Rows with their objects:
-287,-240,-7,-121,-140,495,317,528,508,51,54,295,623,46,23,-312,-33,76,-145,552,-55,97,639,-128,-800,-367,-387,-17,-13,98,-1,793,277,-428,581,-830,-305,-659,-265,730,135,212,-279,366,207,204,397,163,-784,-440,-56,260,332,131,-461,97,-877,96,1031,-642,393,-284,-153,-77,1208,-423,98,-469,210,325,-45,-422,-43,-34,-402,-355,1182,-316,-187,732,253,658,-10,49,444,450,-290,-719,-460,-18,-250,-215,120,-202,57,-109,-503 -> <k+h+c+g+j>
-371,-566,-432,71,-759,-328,562,253,979,231,357,315,1043,-299,-161,277,215,-690,-327,369,47,397,130,-559,1,657,358,49,116,150,-113,202,144,-456,-283,-670,572,93,-203,-448,-128,706,-107,-706,242,269,675,580,-751,203,1049,5,266,-401,-3,157,526,-332,-288,137,-411,-101,42,193,691,212,81,-843,91,-235,420,-852,187,811,-167,-86,8,328,171,-658,-357,-266,394,453,-97,-186,-845,105,13,-32,-662,29,-126,270,709,-240,14 -> <h+g+j+b>
277,609,995,811,114,78,-597,-43,-760,469,20,303,-684,473,-33,-567,229,448,303,327,-150,525,-196,236,421,-12,256,-465,601,273,607,-310,23,-325,352,126,-132,251,11,397,-207,-155,128,-333,-252,522,118,-749,-14,-220,-174,-16,-202,81,-458,538,107,-179,-147,-241,250,567,260,432,-504,-57,286,632,519,68,-354,483,-732,-332,186,78,133,131,-592,137,104,-195,442,-250,272,-265,1168,132,672,297,-177,398,267,-59,481,13,156 -> <k>
-399,-390,96,207,177,150,331,-87,201,341,1445,-551,-191,-442,-241,-512,-25,-575,-209,-61,-38,-566,-427,-235,153,-178,30,263,-7,-41,-121,-651,-343,223,-827,175,490,-173,-389,401,299,-185,-86,487,-194,-174,-207,-59,-621,-93,-338,353,99,73,-27,640,-139,312,28,141,713,-126,235,-115,588,577,-224,18,290,-149,456,-165,-26,-338,-539,46,82,-545,425,236,91,301,-1084,-2,546,411,-542,-544,-310,-114,-168,-1273,182,-304,-77,294,-460 -> <k+c+j+b>
-412,-122,-368,-78,-560,-302,145,-477,216,-400,-711,-252,-8,-619,-39,342,-250,-288,-653,-327,121,259,-371,-53,316,1060,67,479,-60,-272,-32,40,-204,322,-350,-259,164,-101,-312,-780,-821,493,539,-666,261,152,-436,227,-224,658,65,24,-165,-377,557,-257,294,-949,-295,551,-647,222,-14,136,-514,-157,433,-62,-366,-7,-424,-20,315,409,290,-462,184,-61,-101,-386,-589,-318,67,-32,-461,-285,-541,540,-471,-386,182,108,-401,400,-522,-556,466 -> <h+i+g+b>
556,477,132,407,761,-761,-837,-343,53,368,-68,291,-241,787,258,-634,536,239,494,19,347,-309,492,1034,585,226,83,-146,-156,165,595,0,-370,717,213,324,-450,-171,680,-35,483,109,-540,217,-189,-254,163,-179,401,-435,-1232,68,-49,276,-294,32,-168,-20,363,-649,355,319,-292,-162,-709,-290,198,165,642,208,131,627,-291,-238,123,125,-796,-12,22,-148,569,99,8,424,-576,62,180,-208,102,112,-6,-2,640,50,-201,636,190 -> <c>
85,-729,-49,-246,561,-771,318,-251,592,133,85,-34,325,1034,-344,-234,-13,226,-258,-771,-140,-485,725,-62,-1059,-695,-469,400,-316,332,557,627,286,118,-49,193,404,-430,423,334,288,-307,18,484,-76,633,437,107,351,-103,-98,-314,-448,337,329,-405,66,-71,297,-523,411,-347,426,-364,454,-62,191,-61,-944,-106,317,-139,398,746,-89,-144,-107,-379,467,-662,-19,565,-372,145,-479,271,-520,-276,151,-530,-77,-900,-755,154,-119,465,-313 -> <h+i+c+j>
514,236,-184,-436,-237,-1202,-229,-235,-28,-380,-384,-920,-273,-236,179,169,-414,-468,489,-46,357,-381,-277,337,63,274,-108,846,41,-331,-461,46,-244,859,-580,-103,338,244,-281,-126,-65,-302,395,28,-186,-669,-432,848,499,427,-370,400,263,-53,-205,-411,-452,191,613,656,-510,-660,122,25,-87,-281,-79,-80,-19,613,-122,291,508,-277,330,143,-323,128,-218,130,169,161,-347,323,-30,-241,-624,-50,7,391,507,198,-197,423,-742,-132,239 -> <i+c+g+b>
-180,624,-187,573,-337,717,-149,-200,-487,342,244,-138,-447,-699,-154,159,429,28,232,-56,-88,219,-548,-384,784,353,251,-178,120,214,-584,-678,252,-57,192,503,-174,565,28,114,-184,-523,-43,-418,-343,-355,-726,-550,355,117,303,30,-418,-163,-74,125,298,-121,-1004,74,-4,496,-61,-255,-1188,649,-428,970,-528,-186,-107,-95,-362,-402,229,-43,-281,111,-212,800,58,21,212,-717,10,59,1464,384,-277,614,366,609,292,-110,-259,-144,-36 -> <k+i+b>
-348,336,-301,250,372,423,-678,414,-317,-223,-1067,16,233,377,-41,-82,-334,149,-69,57,-292,711,361,-22,126,348,-67,-840,-22,-297,271,1197,82,-748,979,-442,-99,305,724,-101,-509,480,-103,-460,610,217,229,-604,-770,-81,653,352,99,-186,433,-343,149,-262,383,-312,159,383,-348,430,119,-380,520,426,245,-678,-792,-109,-46,-12,90,227,673,89,-277,-344,-117,118,489,19,81,-616,826,-159,126,55,-217,1362,-396,397,550,-353,25 -> <k+h+g>
-235,-650,-481,215,-230,179,259,-198,16,-203,-170,390,26,43,-413,433,86,304,-49,109,-647,-374,334,421,-86,-515,-230,-767,-648,676,-56,-170,457,-234,640,-83,26,-194,528,309,-321,-167,-206,-187,-204,365,259,-188,848,-121,257,-833,-320,289,370,-369,475,-237,-702,-1586,-52,-336,-201,19,-585,-227,-144,-134,-1010,-746,449,-265,337,134,115,-128,-184,-246,199,-370,-486,-294,261,-213,129,-39,945,243,387,364,-79,170,316,-109,476,153,-50 -> <h+i+j>

Where do the symbols, taken in turn from left to right, take each start?
Answer with the object's row, about right, then its name.
786,823,128,318,188,-556,-766,377,-158,-110,-332,-381,-311,304,341,-39,-108,348,902,124,175,-116,370,571,-44,-225,-76,689,-2,-148,-148,466,581,234,-188,605,-260,-171,159,27,522,-348,-134,503,46,-75,374,209,474,242,-284,-259,116,160,-446,-951,52,243,662,297,-683,-231,-129,160,-97,-116,166,349,-169,588,-478,646,202,-84,362,-68,-100,235,-557,67,172,279,-38,-99,-386,-257,-38,-155,243,-80,332,642,-453,-295,-459,120,-308
j -> 928,-600,536,520,-479,-758,-22,-44,-129,-451,292,-764,-278,177,-119,-498,-10,-188,107,-114,224,-944,-287,354,-862,-326,-3,573,-91,184,-583,419,107,-5,-85,-306,-154,-410,39,-253,679,-9,142,959,-272,-733,540,804,222,345,-423,-322,169,260,-469,-65,-294,465,629,463,-161,-575,455,-153,339,-570,29,-278,-224,232,154,246,1150,247,-31,-98,-434,-526,10,-105,409,-125,-961,-558,-541,-215,-400,43,342,-226,179,-146,-667,-391,-227,281,339 <i+c+g+j>
921,722,-155,-60,-646,-528,-426,258,-422,-175,-66,-213,-148,-804,236,139,-17,119,689,25,115,-183,-342,149,330,623,170,347,147,-126,-592,-691,-219,61,-413,347,-230,598,-299,207,-381,-257,699,-519,236,-325,-583,94,83,798,398,387,127,-552,-367,-832,966,68,-286,675,-1138,-560,322,256,-488,-136,-114,146,-62,153,-208,205,-244,-292,251,299,-122,721,-15,145,-122,-755,450,-230,317,-306,417,198,-48,557,362,969,-188,124,-162,-154,-169
h g i k -> -620,245,-138,-546,58,724,-240,-606,-26,356,-83,659,-265,-427,70,94,-266,591,-142,400,-767,413,-71,-472,648,262,278,-551,-28,33,254,-74,281,-50,578,374,-86,-16,-195,21,-1039,-95,-306,-932,24,267,-68,-201,-307,-128,351,607,-43,-505,570,316,140,-393,-448,-278,-155,678,-458,272,-611,-286,157,-89,-457,-53,270,-359,-1108,-678,-699,456,604,14,-254,70,-124,-363,935,-58,229,196,91,-286,-517,131,-122,-160,537,18,163,-78,-202 <k+h+b>
135,-568,-327,-239,-446,735,449,379,-535,-398,33,-132,682,-218,-147,318,-45,-42,-399,-96,-239,327,384,-154,-935,-201,326,-86,188,208,-67,693,625,-468,750,-946,-197,-26,-389,85,-707,-40,-30,-354,875,106,408,-276,-213,118,374,-520,-276,6,105,14,-163,-73,541,-328,-246,-254,386,384,369,-483,-154,566,-422,-450,-123,-561,285,141,193,248,1334,-15,-161,500,-472,-332,100,-366,274,-143,653,-40,25,209,-501,107,-311,123,522,-527,261
i k j c -> 236,468,-479,-399,624,-658,-621,-2,32,-295,-819,277,734,332,-52,49,43,207,67,337,-96,252,917,805,-136,2,-306,58,-437,-310,141,828,-368,-89,718,-131,-122,-14,232,105,502,334,-234,178,528,119,178,174,-535,214,-574,65,260,465,259,-729,86,1,660,-254,-262,-111,-373,117,402,-871,313,-349,95,398,-157,279,368,19,184,461,599,200,-112,-511,-149,636,119,330,-269,-125,-772,-128,19,22,268,480,-391,222,30,72,-131 <h+c+g>
18,186,52,-157,-1451,-121,193,887,320,-169,835,58,-282,-484,-3,61,-102,-82,287,212,-524,71,-790,-174,160,-216,47,130,-321,73,-707,-743,-293,-583,-523,69,335,335,-283,-525,224,478,-68,-102,79,-461,361,380,-287,628,690,216,313,-134,-703,-104,887,342,-670,-284,-625,-37,173,0,283,-172,-305,-267,861,-37,737,-621,-283,-140,-536,282,-477,1060,-7,197,-62,256,-4,-140,66,-41,415,145,299,667,-142,132,170,762,636,5,-553
k g -> -244,-13,280,75,-742,878,508,-109,1,189,862,604,31,-629,-424,-489,464,-160,178,200,-635,364,-575,-532,135,-1,119,-368,37,478,-158,-452,-294,35,-308,130,445,81,-606,-66,-61,-201,-470,-449,-154,-456,354,-434,12,-280,655,149,-179,-260,-378,773,401,505,-211,188,388,-121,-140,-259,-55,235,-564,749,440,-380,370,-461,-919,-270,-734,236,-760,467,-85,155,-268,-256,-180,-95,156,356,702,382,265,675,-427,287,441,4,343,49,-443 <k+j+b>
-164,-207,-266,-593,892,-880,-543,-477,852,-374,-585,811,134,55,390,250,74,-130,-33,255,78,-343,279,-106,439,-265,-486,-20,-527,-488,141,216,-183,604,6,640,143,-621,110,-600,-155,226,-131,257,-50,619,-739,441,121,-137,-420,426,-260,964,170,-139,245,-140,-594,-708,-228,602,-553,-100,-344,-184,123,-277,-623,-96,298,6,-769,-422,-608,406,79,-455,248,-357,68,700,246,554,79,79,-754,-603,-593,-148,283,-562,144,474,14,123,-232
k -> -554,41,177,-459,1400,58,-316,-439,260,-57,-10,144,169,380,69,5,-3,88,-449,-100,-59,39,-278,-370,659,-292,55,-213,197,-226,328,-147,-474,433,-272,-204,116,-378,-271,428,-635,321,-373,-198,-377,503,-716,-201,-406,-368,-122,668,20,-98,355,395,-480,-115,165,139,223,766,-530,8,-51,-130,-238,315,-522,-18,-209,-203,38,66,-464,-3,595,-447,309,-27,139,664,289,446,492,380,-1060,-173,-811,-317,-216,-144,-267,42,-494,-484,45 <k+h+c+b>
33,280,-335,292,-1400,557,748,393,-71,-5,682,-396,48,-1018,25,681,380,73,739,-57,-291,108,-530,-499,40,409,94,627,160,42,-597,-519,-3,-323,-474,-432,-472,323,-303,84,-190,-433,225,-143,112,-377,86,238,-92,636,279,-29,59,-733,-207,-374,384,279,-213,719,-222,-566,330,-19,-56,488,-581,-178,-124,29,-206,-448,-196,-227,6,225,107,218,-512,170,-88,-299,-219,-462,360,349,852,537,-22,340,-229,330,-148,36,165,-609,-120
k b i -> 669,-406,512,591,-449,-663,380,351,-143,-30,-74,-797,29,266,-96,-328,383,-513,222,171,209,491,113,60,-94,170,-59,-445,-99,593,-31,-54,67,-500,-241,-787,101,606,142,-326,704,285,115,183,153,-688,1077,329,-185,71,208,-328,173,-425,-431,598,572,89,157,-328,609,-261,738,-311,717,-335,222,-86,1271,268,23,-374,-10,556,269,-499,-546,603,242,-226,219,-663,-368,-439,-325,-558,570,235,991,233,158,396,240,121,442,307,130 <g+j>
-110,-149,-274,-188,306,-786,241,45,344,-853,-41,82,463,796,-47,-9,-297,72,-469,-130,213,73,490,650,-521,146,-375,297,-409,-303,89,566,155,23,556,-481,301,-367,373,170,735,308,-290,331,287,-85,518,767,-698,115,-137,184,186,324,-107,12,-65,-18,611,-509,523,-463,219,526,1160,-432,346,-521,246,-44,182,-94,588,884,-66,-94,-5,188,-181,-399,351,541,-610,359,-599,132,-1304,-498,145,-63,102,-618,-306,198,-52,280,237
b -> 75,-383,-586,-350,-465,-92,-48,-195,580,-588,304,274,997,-229,225,210,14,21,-47,478,-92,-102,583,344,-683,-203,-605,978,-262,37,-410,291,-175,-138,548,12,523,146,61,-84,-76,644,-303,172,413,-164,37,612,-63,194,329,523,365,278,-142,-560,47,91,147,-119,-312,-602,-584,371,532,-142,179,-878,-54,65,490,-137,20,11,-333,308,87,240,-63,5,-24,333,404,220,-113,395,-1168,-185,-806,205,203,-559,-282,19,93,401,11 <h+c+g+j+b>
692,-85,-294,-86,-702,-134,402,260,88,-508,915,-820,-255,-671,595,298,272,-349,223,-68,99,-398,-109,484,-56,-48,-412,1179,-443,-89,-366,158,-160,352,21,176,-202,-143,-321,-68,262,444,-340,200,-112,-614,-428,920,103,476,62,557,517,87,-282,-492,-81,609,132,407,-649,-766,84,-514,458,-333,-493,-260,201,392,426,-643,157,-1038,83,301,-297,374,-119,205,175,290,-497,-300,-112,79,-544,170,-322,300,7,-826,-163,-71,-649,-213,-529
g c k -> -107,-549,-329,-17,-520,608,824,-75,-461,-86,640,-526,-382,-805,-288,357,79,-301,-430,-217,-75,-253,-813,-702,-145,55,28,156,422,-3,-15,-822,-389,-143,14,23,58,350,189,211,-509,-957,14,-28,445,-454,135,-446,348,-88,276,-3,-187,163,-458,288,18,168,-420,295,435,121,783,-72,-470,971,-451,463,-89,-296,732,-631,351,19,165,-462,-472,10,253,-77,355,-292,-562,-262,370,142,596,0,-280,281,-129,-655,239,-481,-189,-63,29 <k+i+j+b>
203,227,-420,-332,-307,-436,-560,69,337,-662,-507,674,430,66,256,467,-5,-398,-269,234,-347,277,-12,78,751,440,-436,-100,471,-230,-68,293,131,-94,301,-267,181,192,-283,-372,-396,397,70,-1217,37,380,-305,344,-250,409,427,594,-277,-206,-321,-640,719,-221,-144,24,-1041,276,-590,437,-404,-655,265,-356,301,-370,-362,-137,-749,-483,-388,335,194,109,-329,-404,-495,-313,487,49,-352,378,-228,98,3,-213,-287,989,250,394,181,-519,985
h k -> -10,1223,224,-120,-485,827,-69,631,-287,113,-241,8,-122,-791,341,90,431,272,573,40,-224,730,-392,-300,478,460,423,-300,89,-208,-188,-675,-170,-324,-259,-610,-246,861,-9,294,-73,71,-338,-240,43,-468,-541,-210,-508,375,568,578,280,-407,-278,-333,220,92,51,654,-457,-203,-361,336,190,693,-67,-44,1002,290,365,-238,-663,-383,-23,182,189,626,-714,153,-475,-398,217,-420,408,132,834,-22,-378,403,277,633,198,9,32,-189,199 <k+g+b>
-79,233,-343,-7,349,-518,-415,-278,-28,-153,-1017,-377,153,894,52,407,89,-264,-162,-178,399,498,459,34,-32,627,611,-119,327,39,207,610,-54,-238,69,-80,303,663,166,-306,-44,448,325,-516,830,369,719,118,59,176,29,36,161,194,-14,-786,236,-340,470,-555,76,-149,221,252,4,-535,648,219,531,-490,-389,-273,366,975,333,-589,158,119,-84,-473,-455,-451,331,259,-1035,-570,-219,-248,123,412,-165,598,272,148,989,-96,719
h i j i -> 627,-146,308,771,-800,-765,100,58,26,219,111,-637,559,364,-3,-632,253,-6,99,-328,450,-24,-192,-61,-57,336,45,131,122,449,-219,-177,257,-643,-119,-914,544,360,97,-454,497,459,449,4,258,-693,984,319,-28,-204,-25,-335,87,-135,-404,246,656,-348,665,364,477,-411,686,431,514,-329,7,-396,966,124,161,-254,446,956,104,-466,-127,590,-112,-647,-346,-961,59,453,-216,-82,373,169,1146,644,-259,32,153,-222,471,343,463 <g+j>
32,623,56,19,-759,-99,53,211,-137,178,162,-580,-692,-801,330,51,201,-458,-17,-607,675,482,-1067,-842,504,1027,243,31,-207,-838,-185,-1144,-89,-564,-647,-210,29,628,25,-127,-339,-6,279,-693,-322,-696,-118,-48,-157,290,438,210,236,-655,375,147,28,-485,-96,1025,-124,596,705,143,-547,448,51,875,184,-38,-151,-26,284,-122,641,-281,142,138,148,-28,-409,56,17,-593,426,-401,371,451,-313,289,-366,350,78,138,-336,-756,287
b g -> 123,103,696,543,367,-153,-22,-410,-588,488,-463,-569,-973,-11,-76,-437,128,673,225,-131,-31,326,-876,359,321,-82,262,-783,210,-177,343,-840,-7,-158,-156,-118,-271,249,332,285,-259,-419,-69,-38,-111,-21,287,-771,188,-434,-213,-472,-696,-537,112,195,-405,-282,294,175,411,419,465,-53,-979,164,-320,949,-54,-268,-789,166,-135,153,520,-351,-137,-517,-316,174,-95,-492,55,-283,-196,-229,989,81,332,39,99,172,-61,-497,177,-121,560 <k+i>
-366,-449,-580,-472,-787,632,494,439,687,63,431,302,721,-935,-17,634,-189,-308,-19,274,-86,167,-163,-693,-109,-244,105,-82,-18,-125,128,-90,135,-248,571,-650,275,493,-410,-316,-353,267,-208,-878,640,348,226,145,-1007,-14,770,287,618,-381,-9,136,180,383,-422,-221,-306,-88,-250,371,253,-187,-212,-173,122,-593,-33,-829,44,-555,-327,22,800,191,-181,336,-297,-317,-7,0,177,-206,-64,272,-270,403,-757,231,-163,-348,990,-638,-369
k i -> -333,-723,-497,-523,-736,235,459,168,557,-93,229,-97,508,-1093,-272,1200,-593,-412,-429,148,-149,-113,262,-73,-67,461,-284,393,-348,55,-525,249,298,395,173,-70,460,-3,-411,-118,-359,81,146,-872,60,-18,-145,603,28,296,1060,-69,118,-349,126,-363,857,-129,-237,-102,-466,-611,177,126,-131,-199,-49,-86,-568,-386,201,-308,95,-25,128,304,56,301,-188,50,-351,-275,314,-421,74,367,-192,219,-381,-110,98,409,122,209,268,-272,-83 <h+i+g+j+b>
-22,829,-135,-301,59,-182,-261,-97,312,660,476,-379,-250,-32,907,-398,232,-163,735,242,295,414,-548,-697,366,308,28,183,598,-698,-179,-504,-504,262,-734,-339,329,429,-276,-190,109,335,-114,360,-191,-177,-498,-311,-799,-129,-502,1192,407,-67,-160,-109,-492,84,456,1142,-621,-177,114,-16,280,354,456,101,515,6,-543,-217,224,-179,-110,-304,437,353,-193,583,587,647,-200,86,44,289,-811,142,-483,-232,-321,41,-335,503,-670,28,90
k i k -> 105,791,-279,-125,-284,334,-241,-50,-464,42,456,-159,-388,-568,869,163,225,-30,555,189,541,132,-228,-199,-396,529,-459,605,113,-498,-312,142,-300,172,-307,157,-184,401,-176,346,-124,-68,-67,467,-543,-244,-638,243,-257,228,75,812,-115,-345,166,-247,-445,497,319,856,-600,-266,-218,179,140,75,-561,106,472,302,-205,418,-75,-893,321,360,402,162,-449,583,152,398,-713,-344,337,-64,-247,26,-668,-322,205,368,-123,-241,-885,-70,-76 <k+i+c+g+b>
-280,-347,-576,-132,331,962,229,-601,-143,-206,-300,10,49,-411,-286,470,27,-176,-844,109,-359,219,-319,-523,567,601,189,-269,-21,-378,649,2,-1,-531,-158,427,-228,-27,28,-148,-771,-374,-23,-980,-44,-15,-607,-690,-279,-258,171,302,-275,45,733,-315,-24,-502,-288,34,-386,712,-398,-337,-1019,926,-1,689,-1245,-405,-268,-209,122,-52,436,-92,593,-290,336,-200,-505,-48,316,230,103,58,105,224,-489,-508,-363,141,-210,-190,-191,-387,170
b i c -> -375,267,227,105,1303,481,-417,-211,60,470,-298,827,143,1042,-222,-320,-12,291,-207,185,-440,212,474,540,289,-311,243,-719,-39,-247,638,599,324,452,78,538,-278,-617,-54,537,34,200,-46,335,558,531,-307,-155,-569,-856,-166,-14,-188,5,341,294,-798,-74,-104,-646,78,682,-536,272,-298,-238,273,-31,-315,-102,-232,176,-184,-683,-363,179,564,-64,1,79,112,413,269,176,481,-137,65,-133,-32,-319,-128,0,-48,154,100,314,-303 <k+h+c>
